Below are the code and all the weights of a small trained network. Each question names an input and a target symbol and asks about switching units off, where a switched-off unit gives its printed mean instead of its output.

import numpy as np


def w(rows, s, z=0):
    codes = np.array(rows[::2]) - 128.0
    scale = np.full(codes.shape[1], s)
    scale[-1] = z or s
    return codes * scale


def f(y):
    return y / 2 * (1 + np.tanh(0.7978845608 * (y + 0.044715 * y**3)))


def softmax(a):
    e = np.exp(a - a.max(-1, keepdims=True))
    return e / e.sum(-1, keepdims=True)


def log_softmax(a):
    a = a - a.max(-1, keepdims=True)
    return a - np.log(np.exp(a).sum(-1, keepdims=True))


def net(x, mask):
    ids = ['αβγδεζηθλμξστφψω'.index(c) for c in x.split()]
    T = len(ids)
    res = E[ids] + P[:T]
    q, k, v = (res @ M[0].T for M in (Q, K, V))
    z = softmax(np.where(np.tri(T) > 0, q @ k.T / 2**0.5, -1e9)) @ v
    res = res + np.where(mask[0], z, O[0][:, -1]) @ O[0][:, :-1]
    y = f(res @ A[0][:, :-1].T + A[0][:, -1])
    res = res + np.where(mask[1:9], y, B[0][:, -1]) @ B[0][:, :-1]
    return log_softmax(res[-1] @ U[:, :-1].T + U[:, -1])


Q, K, V, O, A, B = {}, {}, {}, {}, {}, {}
E = w([
[170,188,135,108,186,87],'α',
[137,160,165,163,134,109],'β',
[138,161,172,167,132,113],'γ',
[164,177,138,66,85,108],'δ',
[164,90,29,132,180,118],'ε',
[128,147,185,158,125,128],'ζ',
[121,84,39,189,159,91],'η',
[139,165,164,173,135,110],'θ',
[112,53,148,98,115,232],'λ',
[126,90,61,173,138,102],'μ',
[131,104,30,200,156,174],'ξ',
[69,144,103,54,7,40],'σ',
[116,161,177,175,129,128],'τ',
[140,177,151,174,149,100],'φ',
[126,95,37,187,146,131],'ψ',
[120,96,49,178,149,119],'ω',
],0.018)
P = w([
[9,198,131,119,133,181],'0',
[117,101,159,179,70,99],'1',
[137,124,151,163,89,117],'2',
[150,138,144,153,95,128],'3',
[157,139,137,140,103,125],'4',
[163,136,132,132,110,120],'5',
[166,132,127,122,115,117],'6',
[173,134,122,116,122,113],'7',
[179,132,121,110,124,113],'8',
[182,126,118,104,128,108],'9',
[189,123,117,99,134,102],'10',
[192,121,115,93,138,101],'11',
[184,122,113,92,135,103],'12',
],0.012)
Q[0] = w([
[135,65,4,203,155,144],'head 1',
[143,139,175,205,198,153],'head 1',
],0.012)
K[0] = w([
[6,154,109,141,131,163],'head 1',
[86,156,131,221,92,97],'head 1',
],0.018)
V[0] = w([
[89,160,186,91,137,18],'head 1',
[71,154,42,246,253,73],'head 1',
],0.0076)
O[0] = w([
[171,2,159,91,88,120,62],'head 1',
[48,77,152,131,175,64,1],'head 1',
],0.011,0.0035)
A[0] = w([
[152,154,112,108,64,136,61],'neuron 1',
[134,171,157,130,133,33,179],'neuron 2',
[70,116,154,46,76,156,20],'neuron 3',
[111,9,193,107,178,171,1],'neuron 4',
[192,212,73,115,214,146,75],'neuron 5',
[192,85,97,92,110,88,110],'neuron 6',
[158,225,65,124,189,93,58],'neuron 7',
[203,115,151,157,89,114,85],'neuron 8',
],0.013,0.0068)
B[0] = w([
[96,87,70,131,155,51,235],'neuron 1',
[45,150,133,86,119,215,250],'neuron 2',
[120,131,198,221,175,86,169],'neuron 3',
[106,218,217,166,179,43,141],'neuron 4',
[123,98,131,59,230,57,255],'neuron 5',
[162,115,157,147,28,145,198],'neuron 6',
[117,125,143,254,75,224,230],'neuron 7',
[62,228,128,162,213,139,190],'neuron 8',
],0.01,0.007)
U = w([
[160,116,162,147,64,246,212],'α',
[95,223,218,143,145,174,125],'β',
[131,117,126,140,137,110,99],'γ',
[151,189,119,120,156,29,171],'δ',
[101,75,124,99,83,113,136],'ε',
[120,89,71,55,177,93,213],'ζ',
[134,97,116,139,131,103,133],'η',
[158,149,113,189,173,116,62],'θ',
[100,149,129,128,181,64,32],'λ',
[132,79,104,135,128,108,137],'μ',
[151,129,107,141,126,116,111],'ξ',
[81,128,60,138,107,126,71],'σ',
[144,124,150,166,138,53,126],'τ',
[101,107,113,130,146,113,58],'φ',
[142,62,89,90,101,188,255],'ψ',
[102,94,113,142,141,133,56],'ω',
],0.012,0.0057)

Each question gives the input, a string of symbols that net reads in full, and the target symbol t.
The units are the heads (2 rows each of Q, K, V and O) and the neurons (one row each of A and B). Each row of codes is followed by its name. A weight is (code - 128) times the scale printed after its matrix; where a second scale follows, it is the last column's (O, A, B and U).
mask holds one flag per unit, heads first, then neurons. A switched-off unit (its flag False) gives its mean, the last column of its rows in O or B, instead of its output. The means were averaged over made-up inputs and are rounded, as every weight is.
A unit's drop is (log p(t) with every unit on - log p(t) with that unit switched off) / (log p(t) with every unit on - log p(t) with every unit switched off).
The circuit of an input: a set's keep is (log p(t) with only the set's units on - log p(t) with every unit switched off) / (log p(t) with every unit on - log p(t) with every unit switched off). Starting from all 9 units, units are removed one at a time, each time the one whose removal leaves the highest keep (on an exact tie, the one counted first), for as long as the keep stays at least 0.8.
units of the circuit, in order: the units of the circuit, biggest drop first
unit that matters most: the unit with the biggest drop
top k neurons: the k neurons with the biggest drops, biggest first
input η σ α ψ λ σ η σ λ ξ λ λ, target ζ: units of the circuit, in order	[head 1; neuron 7; neuron 5]
input λ μ λ δ, target δ: units of the circuit, in order	[head 1; neuron 1; neuron 8; neuron 2]
input σ β λ σ, target σ: units of the circuit, in order	[neuron 1; head 1; neuron 7]
input φ μ τ σ λ λ τ γ ψ λ α, target β: unit that matters most	neuron 2
input ζ λ ψ λ η σ γ λ λ δ ε, target ψ: units of the circuit, in order	[neuron 6; head 1]
input α λ λ λ ε η λ ε, target τ: top 4 neurons	[neuron 4; neuron 2; neuron 6; neuron 7]
input α σ τ λ σ ζ ω δ, target δ: units of the circuit, in order	[head 1; neuron 8; neuron 1; neuron 2]
input α λ ψ α λ ξ λ τ α σ γ η η, target τ: units of the circuit, in order	[neuron 4; head 1; neuron 6]
input ψ η λ λ η, target σ: units of the circuit, in order	[head 1; neuron 2; neuron 5]
input α τ α ψ ψ η ψ η α ε, target τ: top 2 neurons	[neuron 4; neuron 6]
input σ σ λ λ η, target α: units of the circuit, in order	[neuron 6; head 1]
input ψ λ ψ η λ θ λ λ ψ α σ λ μ, target σ: units of the circuit, in order	[head 1; neuron 5; neuron 2]
input ψ σ λ ψ σ λ φ α σ ε ξ ψ, target σ: units of the circuit, in order	[head 1; neuron 5; neuron 2; neuron 7]
input λ ζ η λ ξ, target θ: units of the circuit, in order	[neuron 5; neuron 7; head 1]
input σ θ ψ, target α: unit that matters most	neuron 6
input η σ σ, target τ: top 4 neurons	[neuron 3; neuron 1; neuron 6; neuron 8]
input ψ λ λ ε ζ τ σ, target β: units of the circuit, in order	[head 1; neuron 2]
input φ λ η ε σ σ ψ λ λ σ α λ, target ζ: top 4 neurons	[neuron 7; neuron 5; neuron 6; neuron 2]
input α σ μ ψ τ φ λ λ η, target τ: top 3 neurons	[neuron 4; neuron 6; neuron 2]
input α σ β σ α ε ε ω, target τ: top 2 neurons	[neuron 4; neuron 2]
input σ γ ξ, target α: units of the circuit, in order	[head 1; neuron 6]
input σ φ λ σ δ λ γ λ μ ζ λ δ α, target β: unit that matters most	neuron 7
input η η σ ψ σ σ γ ω α φ α, target α: top 4 neurons	[neuron 6; neuron 1; neuron 2; neuron 7]
input η ψ ψ, target λ: top 2 neurons	[neuron 4; neuron 7]
input σ ε ψ σ μ ψ σ σ μ, target α: top 2 neurons	[neuron 6; neuron 5]
input α ε φ ζ σ σ τ σ σ μ, target τ: top 3 neurons	[neuron 4; neuron 6; neuron 2]
